The items form a tree. The symbols ~ ! & % § @ pick a child and + picks the parent.
LC has ~: GZ, &: JT, §: ZT, @: LB
GZ has ~: PJ, !: CF
JT has ~: RZ, !: NQ, &: RG, %: MQ, @: HJ
ZT has @: LJ
LB has @: HQ
PJ has %: QM
CF has ~: BQ, !: CP, &: DM, %: TH, §: LG, @: ZG
RZ has ~: BD, !: FH, %: GH, §: BH, @: QT
NQ has &: DJ, %: PQ, @: MS
RG has ~: JR, &: LQ, %: PN
MQ has ~: DL, !: DS, §: BB, @: SM
HJ has ~: TL, !: NT, &: ZS, %: MG, §: RJ, @: JQ
LJ has !: NJ, @: FC
HQ has ~: JD

In the rows, zero is written as 2.4.

Trace:
Answer with the item's row; about right is enough.
start 1.1 1.4 2.6 2.0 0.9 2.6 3.0 2.1 3.3 4.8 2.6 2.5 1.3 2.2 3.4 1.9 2.2 1.9 2.0 1.9 3.1 2.2 2.7 2.0 2.3 1.6
+	1.6 1.3 2.6 2.4 1.1 2.5 3.0 2.5 4.4 4.3 2.0 2.9 1.1 2.4 2.8 2.3 2.4 1.9 2.3 2.7 3.6 2.3 3.1 1.7 2.2 1.6
!	2.4 1.2 1.8 2.3 1.0 2.5 3.4 2.2 4.0 3.4 1.3 3.4 1.2 2.7 3.4 2.2 2.6 2.5 1.8 2.9 3.4 2.5 2.4 2.1 1.4 1.3
+	1.8 1.2 2.5 2.4 1.3 2.4 3.0 2.3 4.2 4.3 2.0 2.8 1.0 2.5 3.0 2.6 2.6 1.9 2.1 2.7 3.5 2.4 3.1 1.8 2.1 1.7
§	1.4 1.3 2.7 2.2 0.9 2.6 3.0 2.3 3.2 4.9 2.6 2.4 1.4 2.1 3.3 2.0 2.3 1.9 2.2 1.9 3.1 2.2 2.7 2.1 2.3 1.8
+	1.6 1.3 2.4 2.4 1.0 2.3 3.1 2.6 4.4 4.1 2.2 2.7 1.1 2.5 3.2 2.4 2.6 1.7 2.4 2.8 3.6 2.3 3.1 1.7 2.1 1.7
!	2.2 1.5 1.9 2.2 1.0 2.4 3.5 2.3 4.1 3.3 1.0 3.3 1.0 2.5 3.3 2.2 2.6 2.5 2.0 2.9 3.4 2.6 2.4 2.0 1.5 1.6
+	1.8 1.3 2.7 2.6 1.1 2.3 3.1 2.7 4.3 4.2 2.1 2.8 1.1 2.5 2.8 2.3 2.3 1.8 2.1 2.6 3.7 2.2 3.1 1.7 2.1 1.7
&	1.6 1.5 2.7 2.6 0.5 2.4 2.7 2.8 4.4 3.6 2.1 3.2 1.4 1.7 2.8 3.8 2.5 2.0 2.3 2.9 2.8 2.6 3.7 2.0 2.6 1.8
+	1.8 1.3 2.4 2.5 1.1 2.4 3.2 2.3 4.3 3.9 1.8 2.8 1.0 2.5 3.0 2.3 2.5 1.9 2.2 2.7 3.7 2.4 3.3 1.8 2.0 1.6
~	1.7 0.9 2.7 2.4 2.4 2.2 3.3 2.7 4.0 3.7 1.9 2.1 0.6 2.7 3.8 2.5 2.3 2.0 2.5 2.5 3.6 2.3 3.5 1.7 2.5 2.2
+	1.7 1.4 2.5 2.5 1.0 2.4 3.0 2.5 4.2 4.1 1.9 2.8 0.8 2.4 2.8 2.4 2.5 1.9 2.3 2.8 3.6 2.3 3.2 1.8 2.0 1.8
+	2.2 1.3 1.9 2.2 1.3 2.3 2.9 2.9 3.3 3.9 2.3 2.1 2.4 1.8 3.2 1.8 3.3 2.2 2.5 2.9 3.3 1.6 3.9 0.5 2.9 1.7
+	3.2 2.0 1.6 1.1 2.0 1.8 2.5 3.2 2.2 2.8 3.5 2.5 3.1 3.2 2.4 2.2 3.5 2.7 4.3 3.7 4.0 2.2 2.1 1.5 2.8 2.1
§	2.3 1.6 0.9 1.1 2.1 1.4 1.8 2.0 2.3 1.9 2.5 1.8 2.2 2.4 1.6 1.7 2.6 2.5 4.0 3.0 3.3 3.5 2.3 2.6 3.7 1.2
+	3.5 1.6 1.8 1.1 2.0 1.7 2.7 3.1 2.2 2.9 3.4 2.4 3.1 3.1 2.5 2.2 3.3 2.7 4.3 3.7 4.0 2.3 2.1 1.6 2.8 2.4
@	2.3 2.1 2.8 2.5 1.5 1.3 2.8 4.3 1.9 2.6 2.3 1.8 2.8 4.0 2.7 2.8 2.5 2.2 4.0 3.4 2.1 1.8 0.8 1.4 1.9 2.1
+	3.2 1.8 1.8 1.0 2.0 1.6 2.7 3.2 2.0 2.8 3.5 2.4 3.3 3.3 2.4 2.1 3.4 2.6 4.2 3.7 3.9 2.4 2.0 1.7 2.8 2.1
&	4.0 3.6 2.7 2.3 2.9 4.1 2.3 2.5 1.4 1.3 3.4 3.4 2.6 2.2 1.8 3.0 2.5 2.5 1.5 1.0 2.3 2.2 1.7 3.3 2.4 2.3
@	3.0 2.1 2.0 2.6 3.0 3.2 2.1 2.5 1.7 1.7 3.6 2.6 3.8 3.4 2.5 1.9 1.1 2.3 1.7 2.8 0.5 2.9 2.7 2.6 3.3 3.4
~	2.9 1.5 2.5 2.6 4.2 2.5 2.4 3.1 1.9 1.5 3.0 1.9 2.2 3.5 3.8 2.3 1.3 2.0 2.3 1.9 1.2 2.8 3.0 2.6 3.5 4.1
+	3.0 2.0 2.0 2.7 3.3 3.0 2.1 2.5 1.7 1.7 3.7 2.8 3.6 3.6 2.6 1.9 1.2 2.5 1.6 2.6 0.4 2.9 2.7 2.4 3.1 3.4
%	3.2 2.6 2.7 3.7 3.3 2.5 1.1 2.3 1.8 2.4 3.3 3.0 3.7 2.3 2.3 1.7 1.1 2.6 2.1 3.6 1.0 3.0 2.3 2.5 3.6 3.1
+	2.8 2.1 1.9 2.7 3.2 3.0 1.9 2.7 1.6 1.5 3.5 2.7 3.8 3.5 2.5 1.9 1.0 2.4 1.4 2.7 0.4 2.7 2.9 2.5 3.2 3.4
&	2.6 2.3 2.2 2.7 2.0 3.2 2.2 3.0 2.5 1.3 3.2 3.1 4.0 2.4 2.6 3.6 1.3 2.6 2.2 2.9 0.1 3.1 3.5 2.9 3.3 2.8
+	2.9 2.0 2.2 2.8 3.0 2.9 1.9 2.8 1.5 1.7 3.4 2.7 3.8 3.6 2.4 1.8 1.0 2.4 1.7 2.8 0.3 3.0 2.7 2.5 3.0 3.5
&	2.5 2.1 2.4 2.9 2.2 3.2 2.2 2.9 2.4 1.3 3.2 3.0 3.8 2.2 2.3 3.5 1.4 2.7 2.0 2.9 0.2 2.9 3.5 2.7 3.5 2.7
+	2.9 2.1 2.0 2.7 3.0 2.9 2.0 2.6 1.6 1.5 3.6 2.6 3.8 3.5 2.4 1.8 1.0 2.4 1.6 2.7 0.5 2.8 2.8 2.5 3.1 3.5
+	4.1 3.7 2.7 2.3 2.8 3.9 2.2 2.5 1.3 1.4 3.1 3.3 2.7 2.2 1.9 3.0 2.4 2.2 1.3 1.2 2.5 2.4 1.6 3.2 2.4 2.3
@	3.0 2.0 2.0 2.7 2.9 2.9 2.1 2.5 1.4 1.5 3.6 2.6 3.8 3.5 2.4 1.8 0.9 2.2 1.5 2.6 0.2 2.8 2.8 2.3 3.1 3.4
%	3.4 2.8 2.7 3.7 3.2 2.6 1.1 2.2 1.9 2.4 3.2 3.1 3.9 2.4 2.3 1.8 0.9 2.6 2.0 3.4 1.2 3.0 2.3 2.4 3.4 3.3
start 2.7 3.6 2.5 2.3 3.8 2.7 1.9 1.6 1.7 1.6 2.3 2.7 3.1 1.4 2.2 3.2 2.3 2.2 2.8 1.3 2.5 0.5 2.5 3.4 1.3 2.6
%	2.8 3.6 2.9 3.4 3.6 2.2 1.2 1.4 1.9 2.4 2.2 2.9 3.4 1.1 1.9 3.2 1.8 2.7 2.7 2.1 3.2 1.1 2.0 2.9 1.9 2.5
+	2.9 3.5 2.6 2.2 3.7 2.8 2.0 1.5 1.5 1.5 2.2 2.6 3.2 1.3 2.1 3.4 2.2 2.3 2.7 1.3 2.8 0.5 2.3 3.4 1.2 2.5
%	3.2 3.7 2.8 3.5 3.7 2.1 1.1 1.6 1.6 2.4 2.1 2.8 3.5 0.9 1.7 3.0 1.8 2.7 2.8 1.9 3.1 0.9 1.8 3.0 1.8 2.5
+	2.7 3.4 2.5 2.2 3.9 2.7 2.0 1.6 1.8 1.4 2.3 2.7 3.3 1.4 2.1 3.4 2.2 2.5 2.6 1.3 2.5 0.6 2.2 3.6 1.2 2.4
~	2.7 2.8 2.8 2.3 4.6 2.2 2.6 2.4 1.6 1.4 1.9 1.5 2.3 1.8 3.3 3.4 2.0 2.2 2.9 1.1 3.0 1.0 2.6 3.0 2.1 3.1
+	2.7 3.6 2.6 2.3 3.8 2.5 1.8 1.7 1.5 1.4 2.2 2.6 3.2 1.1 1.9 3.2 2.5 2.2 2.7 1.3 2.6 0.4 2.3 3.4 1.2 2.4
%	2.8 3.8 3.1 3.4 3.7 2.0 1.2 1.5 1.7 2.5 2.2 2.9 3.6 1.2 1.7 3.0 1.8 2.9 3.0 2.1 3.0 0.9 2.0 2.9 2.1 2.6
+	2.6 3.5 2.5 2.4 3.9 2.5 2.1 1.6 1.5 1.3 2.4 2.5 3.1 1.4 1.9 3.3 2.0 2.4 2.7 1.2 2.7 0.6 2.3 3.4 1.2 2.6
%	3.0 3.6 3.0 3.5 3.6 2.0 1.0 1.4 1.8 2.3 2.1 2.8 3.4 1.1 1.8 3.2 2.0 2.7 2.8 2.1 3.1 1.0 2.2 3.0 2.0 2.5
+	2.6 3.4 2.5 2.6 3.8 2.5 2.0 1.6 1.5 1.7 2.4 2.6 3.2 1.0 2.2 3.2 2.3 2.5 2.8 1.1 2.7 0.5 2.3 3.4 1.3 2.6
~	2.5 2.8 3.0 2.2 4.7 2.2 2.6 2.3 1.7 1.3 2.0 1.5 2.1 1.8 3.4 3.4 1.9 2.3 2.9 1.1 3.3 0.8 2.6 3.1 1.8 3.4
+	2.6 3.6 2.7 2.3 3.8 2.5 2.0 1.5 1.7 1.6 2.4 2.6 3.2 1.3 2.1 3.4 2.3 2.3 2.9 1.2 2.7 0.5 2.4 3.6 1.3 2.6
%	2.9 3.7 3.1 3.4 3.6 2.0 1.1 1.4 1.6 2.4 2.0 3.0 3.4 1.1 1.6 3.1 1.7 2.7 2.8 2.0 3.2 1.0 2.1 2.9 1.9 2.5
+	2.8 3.6 2.7 2.3 3.8 2.6 2.0 1.5 1.6 1.4 2.3 2.3 3.4 1.3 2.0 3.3 2.3 2.4 3.0 1.3 2.6 0.6 2.4 3.5 1.0 2.5
@	1.9 3.4 3.1 2.5 3.4 2.6 2.1 1.4 2.2 1.5 2.0 2.2 2.8 1.9 0.5 2.4 3.1 1.6 2.8 1.4 2.7 1.1 2.3 2.6 0.5 3.3
+	2.8 3.6 2.6 2.4 3.7 2.8 2.0 1.6 1.7 1.6 2.2 2.6 3.3 1.0 2.2 3.2 2.3 2.4 2.9 1.2 2.7 0.4 2.1 3.5 1.2 2.6
~	2.5 2.8 3.0 2.4 4.7 2.1 2.4 2.4 1.9 1.3 2.2 1.6 2.2 1.9 3.2 3.5 2.1 2.1 3.1 1.2 3.2 1.1 2.7 3.1 2.0 3.2
+	2.8 3.6 2.5 2.2 3.9 2.7 1.9 1.5 1.7 1.6 2.3 2.6 3.1 1.3 2.2 3.3 2.3 2.3 2.9 1.3 2.8 0.3 2.3 3.4 1.2 2.5
@	1.9 3.5 2.8 2.5 3.4 2.7 2.2 1.4 2.1 1.4 2.1 2.2 2.8 1.8 0.9 2.5 2.9 1.9 2.8 1.7 2.5 1.1 2.5 2.7 0.9 3.1
+	2.8 3.5 2.6 2.4 3.8 2.5 2.0 1.6 1.6 1.5 2.4 2.7 3.3 1.3 2.2 3.3 2.3 2.3 2.8 1.2 2.8 0.6 2.2 3.4 1.1 2.6
@	2.1 3.5 3.0 2.5 3.5 2.6 2.3 1.4 2.4 1.5 2.0 2.3 2.6 1.7 0.6 2.5 2.9 1.7 3.0 1.5 2.6 1.1 2.4 2.7 0.7 3.2
+	2.7 3.7 2.7 2.3 3.8 2.6 2.2 1.6 1.6 1.8 2.2 2.4 3.2 1.3 2.0 3.3 2.2 2.3 2.7 1.2 2.6 0.5 2.5 3.5 1.1 2.3
%	3.1 3.5 2.9 3.4 3.7 2.0 0.9 1.6 1.6 2.6 2.2 2.9 3.5 1.2 1.9 3.1 1.8 2.7 2.8 2.1 3.2 0.8 2.1 3.0 1.9 2.8
+	2.7 3.5 2.6 2.3 3.6 2.6 2.2 1.7 1.6 1.7 2.4 2.6 3.2 1.2 2.0 3.4 2.3 2.3 2.9 1.4 2.8 0.5 2.3 3.3 1.1 2.6
!	3.3 3.2 2.1 2.0 3.2 2.9 2.2 1.6 1.8 1.1 1.2 3.2 3.3 1.8 2.6 3.1 2.4 3.1 2.5 1.6 2.7 1.1 1.5 3.3 0.5 1.9
+	2.8 3.6 2.8 2.4 3.9 2.7 2.0 1.6 1.8 1.4 2.3 2.7 3.2 1.4 2.2 3.3 2.3 2.4 2.9 1.2 2.5 0.5 2.3 3.5 1.1 2.4
§	1.8 3.0 2.6 2.0 3.2 3.3 2.1 1.4 1.1 3.1 3.0 2.5 3.5 1.2 2.7 2.5 2.3 2.6 2.6 0.5 2.3 0.8 2.1 3.4 1.6 2.0
+	2.8 3.4 2.6 2.4 3.8 2.7 2.0 1.7 1.7 1.5 2.3 2.4 3.1 1.3 2.2 3.2 2.3 2.2 2.7 1.3 2.8 0.6 2.3 3.5 1.2 2.4
+	4.1 3.8 2.8 2.3 2.8 3.8 2.2 2.5 1.3 1.2 3.2 3.2 2.8 2.2 1.8 3.2 2.6 2.3 1.3 1.0 2.2 2.1 1.5 3.2 2.4 2.3
+	3.3 2.0 1.7 1.0 2.0 1.9 2.6 3.2 2.0 2.9 3.5 2.6 3.2 3.1 2.6 2.2 3.5 2.7 4.2 3.7 3.8 2.4 2.2 1.5 2.6 2.2
start 4.1 3.7 2.8 2.3 2.9 3.8 2.3 2.4 1.4 1.4 3.3 3.3 2.7 2.3 1.9 3.0 2.4 2.0 1.4 1.1 2.3 2.1 1.5 3.4 2.5 2.3
+	3.5 1.9 1.5 0.9 1.9 1.7 2.7 3.2 2.1 3.0 3.2 2.5 3.2 3.1 2.5 2.3 3.4 2.8 4.3 3.5 3.7 2.0 1.9 1.7 2.8 2.2
&	4.2 3.8 2.9 2.2 2.7 4.0 2.3 2.4 1.5 1.3 3.5 3.2 2.8 2.1 1.7 2.7 2.4 2.3 1.6 1.1 2.3 2.2 1.4 3.3 2.3 2.2
%	3.2 4.5 3.5 1.3 2.6 1.8 2.8 2.8 1.4 1.9 2.7 2.7 2.9 1.8 2.0 2.6 3.2 3.2 0.9 1.5 1.8 3.3 2.0 1.8 2.4 2.3
~	3.1 3.7 3.5 1.4 3.8 1.5 3.1 3.1 1.6 1.3 2.6 1.6 2.0 1.9 3.4 2.7 3.0 2.9 1.5 1.2 2.2 3.3 2.3 1.8 2.8 2.9
+	3.2 4.6 3.3 1.3 2.7 1.6 2.8 2.9 1.6 1.9 2.8 2.6 2.9 1.9 2.1 2.4 3.2 3.3 0.9 1.5 1.9 3.3 2.1 1.7 2.2 2.3
~	3.1 3.9 3.6 1.2 3.8 1.6 3.0 3.1 1.8 1.4 2.4 1.5 2.1 2.0 3.4 2.9 3.1 3.0 1.4 1.2 2.3 3.1 2.4 1.9 2.8 2.9
+	3.0 4.6 3.4 1.3 2.5 1.9 2.8 2.7 1.4 2.0 2.8 2.6 2.8 1.6 2.0 2.6 3.2 3.3 1.1 1.4 1.8 3.4 2.1 1.8 2.4 2.2
!	3.4 4.2 2.5 1.2 2.4 2.0 3.3 2.5 1.5 1.5 1.7 3.0 3.0 2.1 2.6 2.3 2.8 3.6 0.9 2.1 2.2 3.3 1.3 2.2 1.7 1.9
+	3.3 4.7 3.4 1.2 2.7 2.0 2.8 2.8 1.5 1.9 2.8 2.7 2.7 1.8 2.0 2.6 3.2 3.7 0.9 1.4 1.7 3.3 2.1 1.7 2.2 2.1
~	3.1 3.7 3.6 1.2 3.7 1.6 3.2 3.3 1.6 1.7 2.3 1.6 1.9 2.0 3.4 2.8 3.1 2.9 1.6 1.2 2.3 3.2 2.4 2.0 2.9 2.9
+	3.3 4.5 3.4 1.5 2.6 1.8 2.7 2.6 1.6 2.0 2.7 2.8 2.7 1.7 2.1 2.5 3.1 3.4 1.1 1.4 1.8 3.3 2.0 1.9 2.4 2.3
§	2.3 4.2 3.2 1.3 2.2 2.6 2.6 2.3 1.1 3.0 3.0 2.6 2.9 1.8 2.8 1.9 3.1 3.3 1.3 0.5 1.5 2.9 2.1 2.1 2.4 2.0
+	3.3 4.7 3.5 1.3 2.5 1.7 2.9 2.7 1.4 2.0 2.8 2.8 2.7 1.7 2.3 2.6 3.1 3.3 1.1 1.4 1.8 3.3 2.0 1.8 2.3 2.4
§	2.3 4.3 3.2 1.2 2.2 2.6 2.8 2.4 1.2 3.1 3.2 2.8 2.5 1.6 2.6 1.8 3.2 3.4 1.3 0.6 1.4 2.9 1.8 2.1 2.5 2.1
+	3.2 4.5 3.3 1.4 2.6 1.9 2.7 2.7 1.5 2.1 2.7 2.6 2.8 1.9 2.0 2.5 3.2 3.3 0.9 1.5 1.8 3.3 2.0 1.8 2.4 2.3
@	2.3 4.5 3.3 1.8 2.5 2.0 3.1 2.4 1.5 1.7 2.5 2.5 2.1 2.1 0.9 1.7 3.4 2.2 1.5 2.1 1.7 3.3 2.1 1.7 1.6 3.1
+	3.0 4.7 3.6 1.2 2.7 1.9 2.7 2.8 1.4 2.0 2.6 2.8 2.7 1.7 2.2 2.6 3.2 3.3 0.8 1.5 1.8 3.4 1.9 1.8 2.3 2.3
+	4.2 3.8 2.8 2.5 3.0 3.8 2.2 2.3 1.5 1.3 3.4 3.2 2.7 2.0 1.9 3.1 2.5 2.3 1.3 1.0 2.3 2.1 1.5 3.2 2.4 2.3
+	3.4 1.8 1.7 1.0 2.0 1.8 2.6 3.2 2.0 3.2 3.4 2.4 3.1 3.1 2.4 2.1 3.4 2.8 4.3 3.6 4.0 2.1 2.0 1.6 2.8 2.1
~	2.2 1.5 1.8 2.4 1.2 2.2 2.8 2.8 3.7 3.9 2.2 2.1 2.4 1.9 3.2 1.5 3.2 2.2 2.4 2.8 3.2 1.8 4.1 0.8 2.8 1.9
~	1.9 1.7 2.1 2.3 2.3 1.7 2.5 2.1 3.1 3.2 2.0 1.9 3.2 1.2 3.2 2.1 3.1 2.2 3.0 2.5 3.3 0.1 3.9 1.4 1.9 1.9
+	2.4 1.4 1.8 2.3 1.4 2.3 2.9 2.9 3.5 4.0 2.3 2.3 2.4 1.7 3.1 1.6 3.6 2.3 2.3 3.0 3.3 1.7 3.9 0.7 2.7 2.0
~	1.9 1.8 2.2 2.3 2.6 1.8 2.6 2.1 3.3 3.5 2.0 1.7 3.2 0.9 3.0 2.1 3.1 2.4 3.0 2.6 3.3 0.2 3.7 1.3 2.2 1.9
+	2.2 1.4 1.6 2.3 1.3 2.3 2.8 3.1 3.5 3.8 2.2 1.9 2.6 1.9 3.0 1.6 3.4 2.3 2.5 3.0 3.5 1.7 4.1 0.5 2.8 1.8
+	3.1 1.8 1.7 1.1 2.1 1.8 2.5 3.2 2.0 3.0 3.6 2.6 3.1 3.0 2.4 2.2 3.3 2.8 4.4 3.8 3.9 2.1 2.0 1.6 2.7 2.2
@	2.2 2.3 3.0 2.4 1.8 1.4 2.6 4.2 1.9 2.6 2.3 1.8 2.9 3.9 2.6 2.7 2.6 2.1 4.1 3.3 2.2 1.8 0.7 1.7 2.1 1.9
@	2.1 1.8 2.3 2.8 1.9 1.6 2.2 4.0 2.0 2.4 2.7 2.0 3.1 4.3 2.7 2.1 2.0 2.0 3.7 3.6 0.8 2.6 1.8 1.6 2.6 2.9
+	2.4 2.4 2.7 2.5 1.6 1.2 2.7 4.2 1.8 2.6 2.4 1.9 2.9 3.9 2.6 2.9 2.5 1.9 4.1 3.3 2.0 1.8 0.8 1.7 2.0 2.2
@	2.2 1.8 2.2 2.8 1.9 1.6 2.2 4.1 2.0 2.5 2.9 2.0 3.0 4.3 2.8 2.2 2.0 1.9 3.9 3.6 0.9 2.4 1.7 1.8 2.3 2.8
+	2.3 2.4 2.8 2.2 1.6 1.6 2.7 4.3 1.9 2.6 2.4 1.6 2.8 4.1 2.7 2.8 2.4 1.9 4.1 3.3 2.0 2.0 1.0 1.8 2.1 2.2
start 2.0 2.5 2.6 3.1 2.8 2.8 2.5 2.0 2.0 1.6 2.9 2.3 2.9 3.9 0.7 1.3 2.1 1.4 2.0 2.7 0.7 2.7 2.9 1.8 2.3 3.9
+	3.0 1.9 2.2 2.9 3.0 2.9 2.0 2.7 1.6 1.5 3.6 2.8 3.9 3.5 2.5 1.9 1.1 2.3 1.6 2.7 0.4 2.8 2.8 2.5 3.1 3.7
+	4.0 3.8 2.8 2.2 2.8 3.7 2.2 2.4 1.4 1.3 3.1 3.4 2.7 2.3 1.8 3.2 2.3 2.2 1.4 0.9 2.4 2.1 1.6 3.3 2.4 2.4
+	3.2 1.9 1.6 1.1 2.0 1.7 2.7 3.1 2.0 3.0 3.5 2.5 3.0 3.2 2.3 2.2 3.6 2.6 4.5 3.9 3.8 2.2 2.1 1.7 2.8 2.3
@	2.3 2.3 2.8 2.2 1.8 1.7 2.5 4.2 1.8 2.4 2.5 1.8 2.7 4.0 2.7 2.8 2.6 2.0 4.0 3.4 2.1 1.9 0.8 1.6 2.0 2.1
@	2.2 1.8 2.4 2.8 2.0 1.4 2.4 4.1 2.2 2.6 2.8 2.0 3.1 4.5 2.7 2.0 2.0 2.0 3.7 3.6 0.8 2.4 1.6 1.6 2.6 2.9
+	2.4 2.2 2.9 2.2 1.5 1.5 2.7 4.3 2.0 2.7 2.4 1.9 2.7 3.8 2.7 2.8 2.5 2.0 4.1 3.2 2.0 1.7 0.7 1.6 2.0 2.1
@	2.1 1.7 2.2 2.6 1.8 1.5 2.4 4.1 2.0 2.4 2.9 1.9 3.3 4.3 2.6 2.1 1.9 1.9 3.8 3.3 0.9 2.6 1.8 1.6 2.5 2.8
+	2.4 2.3 2.8 2.3 1.6 1.4 2.7 4.4 1.9 2.6 2.6 1.8 2.7 4.0 2.7 2.8 2.6 2.0 4.0 3.3 2.2 1.9 0.8 1.6 2.1 2.2
@	2.2 1.5 2.2 2.8 1.9 1.8 2.2 4.1 2.3 2.6 2.7 2.1 3.2 4.3 2.8 2.1 1.9 2.1 3.8 3.4 0.7 2.5 1.4 1.4 2.4 2.8
+	2.4 2.4 2.8 2.5 1.6 1.6 2.9 4.5 1.9 2.7 2.4 1.8 2.8 3.7 2.5 2.9 2.5 1.9 4.2 3.2 1.9 1.8 0.7 1.7 1.9 2.0
@	2.3 1.7 2.3 2.8 2.0 1.6 2.1 4.0 2.0 2.5 2.8 1.9 3.0 4.3 2.6 2.1 1.9 2.2 3.8 3.4 0.7 2.3 1.8 1.6 2.5 2.9
+	2.4 2.5 2.8 2.5 1.9 1.4 2.8 4.3 1.9 2.6 2.2 1.8 2.7 4.0 2.6 2.8 2.5 1.9 4.1 3.2 2.1 1.8 0.8 1.5 1.9 2.1
+	3.2 1.8 1.6 1.0 2.1 1.6 2.6 3.2 2.2 2.8 3.3 2.6 3.2 3.2 2.5 2.2 3.4 2.7 4.2 3.7 3.9 2.0 2.3 1.7 2.7 2.1
~	2.3 1.3 2.1 2.4 1.4 2.3 2.8 2.9 3.5 3.8 2.1 2.3 2.3 1.8 3.1 1.6 3.4 2.3 2.3 2.9 3.2 1.6 4.0 0.6 3.0 1.7
~	1.8 1.7 2.1 2.4 2.5 1.7 2.5 2.0 3.1 3.3 1.7 2.0 3.2 1.3 2.9 2.4 3.1 2.4 2.9 2.6 3.4 0.2 3.9 1.3 1.8 2.1
%	2.3 2.2 2.3 3.1 2.6 1.2 1.8 2.2 3.1 3.8 1.8 2.0 3.4 0.9 2.6 2.2 2.7 2.6 2.8 3.1 3.8 1.0 3.3 1.2 2.5 2.1
+	2.1 1.9 2.2 2.3 2.5 1.7 2.6 2.0 3.0 3.4 1.8 1.9 3.2 1.2 2.9 2.3 3.3 2.3 3.1 2.5 3.4 0.2 3.9 1.5 1.9 1.8
+	2.3 1.4 1.9 2.4 1.3 2.1 2.8 3.0 3.6 4.0 2.3 2.3 2.5 1.9 3.3 1.6 3.5 2.4 2.3 2.8 3.5 1.5 3.9 0.6 3.0 1.8
+	3.2 1.7 1.8 1.0 2.0 1.7 2.5 3.0 2.0 2.9 3.3 2.5 3.0 3.3 2.4 2.2 3.5 2.9 4.3 3.7 3.8 2.3 2.1 1.6 2.8 2.2
~	2.3 1.4 1.9 2.2 1.2 2.2 2.9 3.1 3.6 3.9 2.0 2.2 2.5 2.0 2.9 1.8 3.3 2.3 2.4 3.0 3.3 1.5 3.7 0.7 2.9 1.9
!	1.7 1.2 2.7 2.6 1.1 2.4 3.0 2.5 4.2 4.2 2.2 2.8 1.0 2.5 3.0 2.5 2.4 1.8 2.2 2.7 3.5 2.3 3.2 1.8 2.0 1.8
!	2.1 1.4 1.9 2.0 0.9 2.4 3.4 2.2 3.9 3.4 1.2 3.3 1.1 2.7 3.3 2.3 2.7 2.5 2.0 2.8 3.4 2.6 2.6 2.0 1.4 1.4
+	1.8 1.3 2.5 2.5 1.0 2.4 3.3 2.5 4.3 4.2 2.0 2.8 0.9 2.4 3.0 2.3 2.5 1.9 2.2 2.9 3.6 2.3 3.2 1.7 2.1 1.8
&	1.6 1.5 2.3 2.7 0.5 2.3 2.7 2.9 4.3 3.4 2.2 3.0 1.7 1.9 3.0 3.7 2.5 2.0 2.2 3.0 2.8 2.8 3.6 2.2 2.7 1.9
+	1.8 1.3 2.4 2.5 1.2 2.3 3.1 2.5 4.3 4.2 2.0 2.7 0.9 2.4 3.0 2.4 2.4 2.0 2.2 2.6 3.5 2.3 3.2 1.8 2.1 1.8
%	2.1 1.8 2.8 3.5 1.3 1.7 2.2 2.1 3.8 4.7 1.7 3.0 1.5 2.2 2.2 2.3 2.2 1.9 2.3 3.4 3.9 2.4 2.7 1.8 2.6 1.8
+	1.7 1.2 2.5 2.6 1.0 2.3 3.0 2.5 4.1 4.1 1.9 2.8 1.0 2.4 2.9 2.5 2.4 1.7 2.3 2.7 3.5 2.4 3.1 1.7 2.4 1.8
!	2.2 1.2 2.0 2.2 1.0 2.2 3.3 2.2 3.8 3.5 1.2 3.2 1.0 2.5 3.2 2.2 2.6 2.5 2.1 2.9 3.5 2.5 2.2 2.0 1.4 1.5
+	1.7 1.5 2.5 2.4 1.1 2.1 3.2 2.5 4.2 4.1 1.9 2.8 1.0 2.4 2.9 2.3 2.5 2.0 2.3 2.8 3.7 2.5 3.1 1.7 2.1 1.8
§	1.3 1.3 2.7 2.0 0.8 2.8 3.3 2.1 3.4 4.8 2.4 2.5 1.4 2.3 3.3 2.1 2.3 2.0 2.0 2.1 3.2 2.2 2.8 2.2 2.1 1.7
start 2.7 3.0 3.6 3.5 2.3 2.5 0.9 1.9 3.6 3.1 2.3 3.8 1.7 2.1 1.8 2.8 2.3 2.2 1.6 2.4 3.3 3.3 1.1 3.8 2.6 2.0
+	2.1 2.6 3.6 2.3 2.0 3.4 2.4 2.1 3.5 2.3 2.5 3.7 0.7 2.9 2.2 3.2 2.0 1.8 1.4 1.7 3.0 3.0 1.2 4.2 1.8 1.8
%	2.7 2.8 3.5 3.4 2.4 2.3 0.9 2.0 3.2 3.2 2.2 3.9 1.5 2.2 1.8 2.7 2.4 2.2 1.8 2.5 3.1 3.3 1.1 3.8 2.8 2.1
+	2.1 2.6 3.6 2.2 2.0 3.6 2.4 2.3 3.5 2.4 2.5 3.9 0.6 2.7 2.2 3.2 2.0 1.9 1.4 1.8 2.9 2.9 1.1 4.3 1.7 2.0
